Below is a small trained network, with its code and all its weights. Each question gives an input and a class and asks what happens when units are switched off, that is, made to give their printed mean instead of their output.

import numpy as np


def w(rows, s, z=0):
    codes = np.array(rows[::2]) - 128.0
    scale = np.full(codes.shape[1], s)
    scale[-1] = z or s
    return codes * scale


def f(y):
    return np.maximum(y, 0)


def log_softmax(a):
    a = a - a.max(-1, keepdims=True)
    return a - np.log(np.exp(a).sum(-1, keepdims=True))


def net(x, mask):
    res = np.array(x, float).reshape(1, 8) / 4 @ E
    y = f(res @ A[0][:, :-1].T + A[0][:, -1])
    res = res + np.where(mask, y, B[0][:, -1]) @ B[0][:, :-1]
    return log_softmax(res[-1] @ U[:, :-1].T + U[:, -1])


A, B = {}, {}
E = w([
[124,125,136,134,118],'x0',
[126,125,143,139,112],'x1',
[125,123,85,249,174],'x2',
[120,230,76,119,54],'x3',
[128,126,137,134,119],'x4',
[130,128,131,129,126],'x5',
[190,38,57,111,60],'x6',
[126,127,130,129,126],'x7',
],0.014)
A[0] = w([
[117,85,142,118,171,221],'N1',
[163,49,55,125,67,140],'N2',
[79,191,122,130,122,191],'N3',
[127,112,199,74,116,226],'N4',
[166,83,91,129,86,134],'N5',
[144,164,74,73,79,176],'N6',
[133,130,46,201,113,130],'N7',
[178,125,183,186,147,177],'N8',
[115,119,98,214,141,168],'N9',
[130,38,126,109,120,148],'N10',
[115,164,81,177,118,140],'N11',
[139,163,147,103,56,145],'N12',
[145,223,80,141,68,155],'N13',
[109,123,158,3,120,250],'N14',
],0.018,0.011)
B[0] = w([
[101,123,124,186,234,197],'N1',
[242,70,79,65,126,222],'N2',
[72,159,151,127,90,206],'N3',
[154,113,204,186,162,212],'N4',
[251,66,118,122,100,188],'N5',
[175,159,183,115,103,214],'N6',
[114,110,43,87,105,198],'N7',
[81,115,118,120,173,185],'N8',
[61,154,2,90,173,207],'N9',
[200,75,117,123,168,189],'N10',
[91,152,70,142,71,181],'N11',
[161,166,176,91,122,192],'N12',
[80,170,136,63,47,227],'N13',
[164,121,223,163,114,252],'N14',
],0.014,0.024)
U = w([
[124,120,205,224,169,247],'0',
[228,55,154,167,138,88],'1',
[70,147,69,203,207,178],'2',
[157,56,52,54,195,153],'3',
[105,191,210,114,42,191],'4',
[212,142,172,21,40,2],'5',
[52,189,87,86,58,76],'6',
[159,112,39,53,8,66],'7',
],0.011,0.0043)

Each question gives the input, the list of numbers given to net, and the class t.
The units are the neurons (one row each of A and B). Each row of codes is followed by its name. A weight is (code - 128) times the scale printed after its matrix; where a second scale follows, it is the last column's (A, B and U).
mask holds one flag per neuron, in row order. A switched-off neuron (its flag False) gives its mean, the last column of its row in B, instead of its output. The means were averaged over made-up inputs and are rounded, as every weight is.
A unit's drop is (log p(t) with every unit on - log p(t) with that unit switched off) / (log p(t) with every unit on - log p(t) with every unit switched off).
unit that matters most: the unit with the biggest drop
top k neurons: the k neurons with the biggest drops, biggest first
drop of u: that unit's drop, to one decimal
input [2,1,-6,-1,7,4,0,7], class 0: unit that matters most	N2
input [1,4,0,-8,5,7,-6,-6], class 0: top 3 neurons	(N4 N7 N9)
input [-4,7,-2,-2,-5,-5,0,-1], class 0: top 2 neurons	(N2 N5)
input [-1,-7,-2,-7,-3,5,1,4], class 1: top 2 neurons	(N10 N3)
input [-4,-8,1,-7,1,3,5,3], class 3: top 3 neurons	(N14 N6 N2)
input [-5,-6,1,-6,5,-3,-2,1], class 2: top 2 neurons	(N14 N2)
input [-8,5,6,2,1,-6,0,6], class 6: top 2 neurons	(N2 N5)
input [-7,-8,8,-2,-4,8,6,-5], class 3: drop of N2	0.0
input [0,-8,5,-4,6,-4,0,-7], class 2: drop of N2	0.4
input [-7,4,3,-7,-7,-6,-1,-8], class 2: drop of N2	0.2
